Below is a small trained network, with its code and all its weights. Each question gives an input and a class and asks what happens when units are switched off, that is, made to give their printed mean instead of their output.

import numpy as np


def w(rows, s, z=0):
    codes = np.array(rows[::2]) - 128.0
    scale = np.full(codes.shape[1], s)
    scale[-1] = z or s
    return codes * scale


def f(y):
    return np.maximum(y, 0)


def log_softmax(a):
    a = a - a.max(-1, keepdims=True)
    return a - np.log(np.exp(a).sum(-1, keepdims=True))


def net(x, mask):
    res = np.array(x, float).reshape(1, 7) / 4 @ E
    y = f(res @ A[0][:, :-1].T + A[0][:, -1])
    res = res + np.where(mask, y, B[0][:, -1]) @ B[0][:, :-1]
    return log_softmax(res[-1] @ U[:, :-1].T + U[:, -1])


A, B = {}, {}
E = w([
[127,128,130],'x0',
[180,2,146],'x1',
[184,118,38],'x2',
[127,130,129],'x3',
[230,183,167],'x4',
[127,127,126],'x5',
[128,130,126],'x6',
],0.0097)
A[0] = w([
[113,165,97,54],'N0',
[197,105,102,159],'N1',
[136,92,160,94],'N2',
[176,149,182,159],'N3',
[150,116,62,174],'N4',
[79,181,60,123],'N5',
[78,120,115,139],'N6',
[88,134,174,105],'N7',
[164,142,148,70],'N8',
[96,67,102,147],'N9',
[173,71,109,75],'N10',
[150,140,37,99],'N11',
[125,140,124,56],'N12',
[165,183,154,115],'N13',
[165,143,45,19],'N14',
[100,94,129,111],'N15',
[82,99,93,204],'N16',
[185,66,135,65],'N17',
[176,157,111,39],'N18',
[74,122,167,202],'N19',
[171,121,152,255],'N20',
[45,80,144,172],'N21',
[107,99,119,144],'N22',
[138,124,234,169],'N23',
[188,141,161,107],'N24',
[151,66,140,38],'N25',
[149,31,121,67],'N26',
[108,102,98,174],'N27',
[138,141,150,137],'N28',
[117,65,132,97],'N29',
[131,83,161,164],'N30',
[145,99,156,99],'N31',
[154,129,54,167],'N32',
[6,113,98,29],'N33',
[135,141,136,88],'N34',
[79,131,184,101],'N35',
[117,177,124,64],'N36',
[75,116,91,4],'N37',
[70,194,120,59],'N38',
[131,138,177,101],'N39',
[80,127,210,203],'N40',
[150,116,47,134],'N41',
[166,145,162,233],'N42',
[196,159,161,117],'N43',
],0.019,0.0052)
B[0] = w([
[144,170,231,176],'N0',
[90,129,85,235],'N1',
[182,165,202,181],'N2',
[82,121,72,238],'N3',
[161,50,120,211],'N4',
[238,215,186,249],'N5',
[71,130,51,191],'N6',
[144,65,137,188],'N7',
[25,148,103,174],'N8',
[121,174,97,212],'N9',
[150,154,144,209],'N10',
[143,2,176,214],'N11',
[126,119,153,132],'N12',
[96,124,118,224],'N13',
[124,39,214,197],'N14',
[126,155,119,173],'N15',
[67,163,49,218],'N16',
[170,185,219,227],'N17',
[52,94,146,183],'N18',
[209,83,83,220],'N19',
[151,188,80,241],'N20',
[110,140,67,247],'N21',
[96,163,105,173],'N22',
[134,42,103,254],'N23',
[11,195,36,221],'N24',
[125,142,178,196],'N25',
[87,190,191,239],'N26',
[128,159,71,185],'N27',
[96,99,102,165],'N28',
[143,185,182,197],'N29',
[162,185,138,208],'N30',
[125,219,177,177],'N31',
[164,24,128,218],'N32',
[52,136,109,251],'N33',
[102,145,138,141],'N34',
[184,57,158,201],'N35',
[134,170,195,186],'N36',
[16,166,98,174],'N37',
[162,160,209,231],'N38',
[104,46,144,174],'N39',
[241,12,134,251],'N40',
[136,54,145,213],'N41',
[83,145,38,238],'N42',
[38,120,82,243],'N43',
],0.0049,0.0093)
U = w([
[39,178,35,141],'0',
[134,36,128,60],'1',
[128,255,205,64],'2',
[141,170,58,254],'3',
],0.0096,0.0073)

Each question gives the input, the list of numbers given to net, and the class t.
The units are the neurons (one row each of A and B). Each row of codes is followed by its name. A weight is (code - 128) times the scale printed after its matrix; where a second scale follows, it is the last column's (A, B and U).
mask holds one flag per neuron, in row order. A switched-off neuron (its flag False) gives its mean, the last column of its row in B, instead of its output. The means were averaged over made-up inputs and are rounded, as every weight is.
A unit's drop is (log p(t) with every unit on - log p(t) with that unit switched off) / (log p(t) with every unit on - log p(t) with every unit switched off).
The circuit of an input: a set's keep is (log p(t) with only the set's units on - log p(t) with every unit switched off) / (log p(t) with every unit on - log p(t) with every unit switched off). Starting from the 12 units with the biggest drops (on a tie, the unit counted first), units are removed one at a time, each time the one whose removal leaves the highest keep (on an exact tie, the one counted first), for as long as the keep stays at least 0.8.
units of the circuit, in order: the units of the circuit, biggest drop first
most important unit: the unit with the biggest drop
top k neurons: the k neurons with the biggest drops, biggest first
drop of u: that unit's drop, to one decimal
input [7,-3,5,7,4,3,3], class 1: units of the circuit, in order	N11, N14, N32
input [1,-4,0,0,-3,6,-1], class 2: units of the circuit, in order	N5, N38
input [5,8,1,-7,8,-3,-2], class 0: units of the circuit, in order	N24, N43
input [-3,7,-6,2,-1,0,-2], class 2: most important unit	N26
input [-2,8,5,-6,8,6,-1], class 0: units of the circuit, in order	N24, N43
input [-1,-4,-6,-6,-2,6,-2], class 1: units of the circuit, in order	N40, N35
input [2,-6,6,-2,-1,-3,1], class 1: units of the circuit, in order	N11, N32, N14
input [-4,2,-8,-7,7,-5,0], class 1: top 2 neurons	N40, N23
input [-8,-8,-6,-6,-2,3,-7], class 2: top 2 neurons	N38, N5
input [-7,-4,-8,-7,6,2,2], class 1: units of the circuit, in order	N40, N23
input [1,-8,3,8,-5,-6,-7], class 2: top 2 neurons	N5, N38
input [-4,2,-7,8,-4,8,3], class 1: top 2 neurons	N40, N35
input [3,2,7,-1,8,1,4], class 0: drop of N43	0.2
input [-3,7,-3,-8,7,-5,4], class 0: drop of N17	-0.1
input [5,8,3,-4,4,7,-5], class 2: most important unit	N17
input [0,4,7,0,8,5,4], class 0: drop of N24	0.6
